Below are the code and all the weights of a small trained network. Each question names an input and a class and asks about switching units off, where a switched-off unit gives its printed mean instead of its output.

import numpy as np


def w(rows, s, z=0):
    codes = np.array(rows[::2]) - 128.0
    scale = np.full(codes.shape[1], s)
    scale[-1] = z or s
    return codes * scale


def f(y):
    return np.maximum(y, 0)


def log_softmax(a):
    a = a - a.max(-1, keepdims=True)
    return a - np.log(np.exp(a).sum(-1, keepdims=True))


def net(x, mask):
    res = np.array(x, float).reshape(1, 7) / 4 @ E
    y = f(res @ A[0][:, :-1].T + A[0][:, -1])
    res = res + np.where(mask, y, B[0][:, -1]) @ B[0][:, :-1]
    return log_softmax(res[-1] @ U[:, :-1].T + U[:, -1])


A, B = {}, {}
E = w([
[170,161,98,73,26,163,121,67,76,143,197,54],'x0',
[129,130,128,137,131,139,123,119,127,125,131,133],'x1',
[108,139,186,52,115,255,67,106,195,159,38,90],'x2',
[67,87,119,126,8,149,173,107,160,51,108,199],'x3',
[169,82,57,149,108,151,25,205,127,59,92,86],'x4',
[92,81,70,81,212,159,196,86,186,57,176,36],'x5',
[125,156,93,236,86,129,189,155,212,209,116,84],'x6',
],0.0094)
A[0] = w([
[224,134,145,127,240,102,104,144,129,199,127,86,66],'n0',
[87,113,178,111,189,89,91,162,124,64,110,175,116],'n1',
[49,179,167,67,130,129,221,46,122,167,165,177,51],'n2',
[154,114,117,26,168,104,93,102,101,47,128,178,41],'n3',
[111,171,56,207,74,127,153,153,205,208,135,79,108],'n4',
[156,213,123,104,14,163,103,64,115,146,211,43,67],'n5',
[203,55,89,131,116,150,101,207,96,98,91,93,86],'n6',
[189,159,158,161,91,123,65,148,96,134,125,185,34],'n7',
[83,121,172,64,144,133,145,95,40,96,133,160,66],'n8',
[96,106,98,174,139,144,178,130,176,125,146,50,74],'n9',
[158,67,87,169,99,130,83,153,138,96,108,87,37],'n10',
[79,192,211,98,127,123,205,71,130,204,179,157,73],'n11',
[74,14,56,68,217,157,177,77,176,110,164,104,26],'n12',
[101,78,137,169,230,107,121,194,187,107,53,189,88],'n13',
[101,115,189,84,117,201,88,128,201,170,67,87,39],'n14',
[67,55,122,96,2,118,157,136,176,84,133,144,78],'n15',
[149,120,94,152,129,115,117,97,107,89,78,96,32],'n16',
[137,102,120,154,131,178,72,143,138,120,94,120,60],'n17',
[154,135,137,128,85,116,105,122,102,144,96,178,14],'n18',
[135,123,66,136,124,47,151,148,96,105,189,160,3],'n19',
[137,132,73,200,117,123,159,167,228,191,121,124,81],'n20',
[134,139,155,114,90,117,101,167,98,168,113,169,77],'n21',
[159,100,78,111,85,129,135,137,144,66,68,133,41],'n22',
[86,82,53,88,160,134,129,110,179,95,135,82,48],'n23',
[122,123,196,96,122,216,117,132,171,115,58,104,40],'n24',
[128,163,31,126,113,160,89,203,113,82,90,114,75],'n25',
[42,119,145,90,105,202,45,149,154,154,105,109,17],'n26',
[181,158,118,84,103,132,141,134,105,148,192,93,86],'n27',
[168,103,106,44,89,146,123,78,79,142,172,128,87],'n28',
[132,86,77,116,103,121,53,198,164,126,163,100,68],'n29',
[111,116,136,134,64,135,170,131,143,62,77,169,67],'n30',
[87,93,69,57,187,139,171,129,166,62,189,67,42],'n31',
[114,159,154,130,97,114,108,171,54,184,53,170,40],'n32',
[179,160,165,141,47,102,71,170,124,160,112,198,43],'n33',
[101,96,109,110,37,123,196,58,151,45,85,217,30],'n34',
[145,164,174,90,148,210,153,87,148,177,80,136,88],'n35',
[184,145,184,79,191,99,104,127,85,101,127,120,57],'n36',
[149,175,148,69,88,171,119,109,126,134,78,68,73],'n37',
[151,81,144,33,137,95,61,115,72,53,145,180,62],'n38',
[115,80,78,135,80,138,62,183,156,86,136,122,51],'n39',
[100,102,73,121,159,124,91,108,171,117,157,103,22],'n40',
[167,166,33,90,71,105,167,119,73,124,203,128,68],'n41',
[60,129,216,119,192,109,213,177,149,148,106,181,108],'n42',
[147,102,84,214,133,57,179,155,45,82,228,156,33],'n43',
[210,192,125,91,207,116,108,176,112,197,145,40,89],'n44',
],0.0095,0.0034)
B[0] = w([
[39,235,85,106,159,107,20,71,199,49,199,228,231],'n0',
[150,67,92,73,60,187,123,92,204,155,70,93,196],'n1',
[134,125,193,211,118,65,130,80,109,24,132,36,227],'n2',
[37,156,120,112,76,146,110,135,129,212,79,75,209],'n3',
[20,108,123,79,41,157,76,76,110,252,45,55,247],'n4',
[178,56,119,114,89,197,148,127,224,83,94,199,248],'n5',
[82,102,172,189,120,78,172,64,131,24,94,78,207],'n6',
[162,168,181,166,144,150,191,147,125,164,147,120,195],'n7',
[60,92,123,151,59,129,90,96,73,194,76,96,192],'n8',
[111,147,152,171,128,191,155,132,56,204,120,138,205],'n9',
[122,102,140,180,127,90,150,51,83,74,95,117,189],'n10',
[77,58,194,217,115,37,161,61,105,20,90,71,234],'n11',
[204,162,187,187,164,190,152,160,79,193,159,142,238],'n12',
[217,14,127,86,13,216,144,126,242,71,146,213,226],'n13',
[176,120,41,48,179,46,167,181,70,152,96,135,221],'n14',
[71,234,90,81,169,157,6,69,196,107,200,203,222],'n15',
[119,135,120,157,166,135,146,109,110,94,103,104,149],'n16',
[127,92,115,150,129,86,146,107,117,106,125,89,173],'n17',
[157,175,152,174,148,148,175,163,113,157,144,146,168],'n18',
[174,99,86,58,155,62,137,230,95,126,139,119,199],'n19',
[52,108,102,68,61,165,78,140,133,185,65,77,225],'n20',
[168,173,185,180,159,182,169,150,100,166,167,92,181],'n21',
[104,152,113,167,173,109,128,77,109,96,168,116,176],'n22',
[186,187,197,178,185,166,168,161,88,163,147,120,202],'n23',
[164,88,91,44,177,56,142,216,77,160,160,117,208],'n24',
[103,115,176,207,77,59,157,55,69,51,104,116,197],'n25',
[168,82,89,106,214,54,168,159,107,140,115,140,200],'n26',
[182,114,97,124,103,147,131,118,188,91,114,184,188],'n27',
[177,64,69,169,64,195,127,113,205,131,88,148,200],'n28',
[105,97,180,182,126,88,166,110,132,50,108,97,189],'n29',
[74,215,81,96,173,122,79,124,220,130,190,175,188],'n30',
[159,212,208,154,190,215,183,154,91,184,121,135,235],'n31',
[177,174,193,150,162,188,161,128,100,160,171,136,200],'n32',
[178,229,220,173,187,217,186,183,76,185,161,135,215],'n33',
[82,224,74,117,182,100,46,100,139,110,192,191,219],'n34',
[142,83,103,80,169,39,137,192,76,107,120,116,206],'n35',
[49,149,99,124,132,120,92,88,140,181,126,111,194],'n36',
[186,107,79,87,132,126,146,218,145,103,106,122,198],'n37',
[40,104,133,100,34,143,99,109,114,218,90,49,225],'n38',
[116,68,150,191,133,65,125,69,139,102,174,91,196],'n39',
[150,166,186,142,127,130,140,171,120,113,121,126,166],'n40',
[187,65,139,98,95,145,132,180,206,124,113,149,213],'n41',
[173,68,118,151,74,145,156,85,172,73,119,142,207],'n42',
[183,67,33,34,232,19,174,248,49,173,94,149,248],'n43',
[46,189,109,102,153,140,40,77,172,83,255,190,241],'n44',
],0.0067,0.014)
U = w([
[180,109,58,49,177,41,176,208,97,128,129,127,74],'0',
[186,217,244,167,155,246,192,143,112,175,167,126,12],'1',
[65,227,86,95,148,141,51,75,198,71,232,182,94],'2',
[118,100,194,191,105,65,174,55,135,10,110,62,232],'3',
[48,129,116,86,38,193,109,105,148,241,50,59,170],'4',
[226,61,110,89,44,245,158,126,254,64,109,185,213],'5',
],0.0078,0.0012)

Each question gives the input, the list of numbers given to net, and the class t.
The units are the neurons (one row each of A and B). Each row of codes is followed by its name. A weight is (code - 128) times the scale printed after its matrix; where a second scale follows, it is the last column's (A, B and U).
mask holds one flag per neuron, in row order. A switched-off neuron (its flag False) gives its mean, the last column of its row in B, instead of its output. The means were averaged over made-up inputs and are rounded, as every weight is.
A unit's drop is (log p(t) with every unit on - log p(t) with that unit switched off) / (log p(t) with every unit on - log p(t) with every unit switched off).
The circuit of an input: a set's keep is (log p(t) with only the set's units on - log p(t) with every unit switched off) / (log p(t) with every unit on - log p(t) with every unit switched off). Starting from the 12 units with the biggest drops (on a tie, the unit counted first), units are removed one at a time, each time the one whose removal leaves the highest keep (on an exact tie, the one counted first), for as long as the keep stays at least 0.8.
circuit, biggest first: the units of the circuit, biggest drop first
unit that matters most: the unit with the biggest drop
k most important neurons: the k neurons with the biggest drops, biggest first
drop of u: that unit's drop, to one decimal
input [6,1,4,-5,1,-3,3], class 5: circuit, biggest first : n5
input [8,-1,-5,1,4,-6,-7], class 5: 2 most important neurons : n5, n41
input [-4,5,1,-6,3,8,-5], class 1: 2 most important neurons : n12, n31
input [7,5,1,3,-4,6,-3], class 5: 3 most important neurons : n5, n28, n33
input [-4,-5,2,-6,-7,-3,-5], class 3: 2 most important neurons : n11, n15
input [-7,-3,-5,-1,-2,4,-8], class 4: 2 most important neurons : n3, n38
input [6,-5,2,4,-4,-6,-6], class 1: 4 most important neurons : n33, n4, n13, n21
input [5,2,-6,-5,4,8,-2], class 1: 2 most important neurons : n31, n12
input [-3,5,7,5,2,0,6], class 0: 2 most important neurons : n14, n24
input [-1,-3,8,-6,-6,6,8], class 0: 2 most important neurons : n14, n35
input [5,5,-3,-2,7,-3,-7], class 3: 3 most important neurons : n6, n4, n25
input [0,4,2,-8,1,8,-3], class 1: 4 most important neurons : n31, n12, n23, n15
input [-4,-6,6,-6,7,-3,6], class 3: 3 most important neurons : n6, n43, n25
input [1,4,-4,-6,8,-8,6], class 1: unit that matters most : n33
input [-2,3,-5,8,-3,6,4], class 2: 2 most important neurons : n34, n15
input [3,3,-6,8,2,-5,0], class 2: 3 most important neurons : n15, n34, n30
input [-3,5,2,-1,5,0,-6], class 4: 3 most important neurons : n38, n3, n11
input [7,-7,0,3,7,6,7], class 3: drop of n33 : 0.2
input [-4,-6,-4,-2,-7,1,-2], class 3: drop of n37 : 0.0
input [6,-8,5,-7,-1,-6,5], class 2: drop of n44 : 1.1
input [1,-4,-2,3,8,2,8], class 3: circuit, biggest first : n25
input [-5,-2,-2,3,-3,6,4], class 1: drop of n12 : 0.1
